Below is a small trained network, with its code and all its weights. Each question gives an input and a class and asks what happens when units are switched off, that is, made to give their printed mean instead of their output.

import numpy as np


def w(rows, s, z=0):
    codes = np.array(rows[::2]) - 128.0
    scale = np.full(codes.shape[1], s)
    scale[-1] = z or s
    return codes * scale


def f(y):
    return y / 2 * (1 + np.tanh(0.7978845608 * (y + 0.044715 * y**3)))


def log_softmax(a):
    a = a - a.max(-1, keepdims=True)
    return a - np.log(np.exp(a).sum(-1, keepdims=True))


def net(x, mask):
    res = np.array(x, float).reshape(1, 4) / 4 @ E
    y = f(res @ A[0][:, :-1].T + A[0][:, -1])
    res = res + np.where(mask, y, B[0][:, -1]) @ B[0][:, :-1]
    return log_softmax(res[-1] @ U[:, :-1].T + U[:, -1])


A, B = {}, {}
E = w([
[152,171,80,107,217,166,158,250,102,108],'x0',
[125,139,156,125,135,130,125,124,142,121],'x1',
[167,103,136,230,184,90,119,142,137,143],'x2',
[161,37,184,155,64,133,176,161,148,114],'x3',
],0.016)
A[0] = w([
[168,70,175,204,102,52,121,146,159,156,71],'n1',
[197,111,136,126,160,174,129,226,131,76,117],'n2',
[120,173,114,178,139,115,56,101,121,166,7],'n3',
[200,62,157,179,168,148,172,103,98,129,79],'n4',
[178,62,178,143,73,224,244,182,130,106,47],'n5',
[214,161,115,255,200,90,101,119,147,165,72],'n6',
],0.0095,0.011)
B[0] = w([
[161,224,128,103,200,122,241,206,100,115,236],'n1',
[96,142,105,131,73,131,112,64,162,131,248],'n2',
[255,104,135,185,53,109,217,165,201,163,155],'n3',
[202,161,85,164,149,169,222,175,113,119,189],'n4',
[80,91,107,106,94,75,64,33,113,159,250],'n5',
[94,105,138,153,90,118,61,15,187,121,241],'n6',
],0.009,0.012)
U = w([
[90,128,113,122,102,108,91,64,134,122,147],'0',
[131,83,141,152,70,106,149,76,159,112,192],'1',
[158,189,110,104,187,172,208,253,101,88,4],'2',
],0.016,0.0037)

Each question gives the input, the list of numbers given to net, and the class t.
The units are the neurons (one row each of A and B). Each row of codes is followed by its name. A weight is (code - 128) times the scale printed after its matrix; where a second scale follows, it is the last column's (A, B and U).
mask holds one flag per neuron, in row order. A switched-off neuron (its flag False) gives its mean, the last column of its row in B, instead of its output. The means were averaged over made-up inputs and are rounded, as every weight is.
A unit's drop is (log p(t) with every unit on - log p(t) with that unit switched off) / (log p(t) with every unit on - log p(t) with every unit switched off).
The circuit of an input: a set's keep is (log p(t) with only the set's units on - log p(t) with every unit switched off) / (log p(t) with every unit on - log p(t) with every unit switched off). Starting from all 6 units, units are removed one at a time, each time the one whose removal leaves the highest keep (on an exact tie, the one counted first), for as long as the keep stays at least 0.8.
units of the circuit, in order: the units of the circuit, biggest drop first
top k neurons: the k neurons with the biggest drops, biggest first
drop of u: that unit's drop, to one decimal
input [-7,5,6,4], class 2: units of the circuit, in order => n1
input [2,3,-2,7], class 0: top 3 neurons => n5; n3; n2
input [3,-2,-7,-5], class 2: top 3 neurons => n5; n6; n2
input [7,-8,-7,1], class 0: top 3 neurons => n1; n2; n4
input [5,-5,8,7], class 1: top 3 neurons => n6; n5; n2
input [6,6,6,8], class 1: top 3 neurons => n5; n4; n2
input [-1,-3,2,-4], class 1: top 2 neurons => n5; n3
input [-4,-8,3,-6], class 1: top 2 neurons => n3; n5
input [-1,0,2,4], class 2: units of the circuit, in order => n1; n6
input [-5,-8,8,7], class 2: top 2 neurons => n1; n4
input [4,3,5,-8], class 0: drop of n4 => 0.0
input [-6,3,7,-8], class 1: drop of n3 => 1.1
input [-4,5,6,-5], class 1: drop of n3 => 1.0
input [3,2,-7,-2], class 2: top neuron => n5
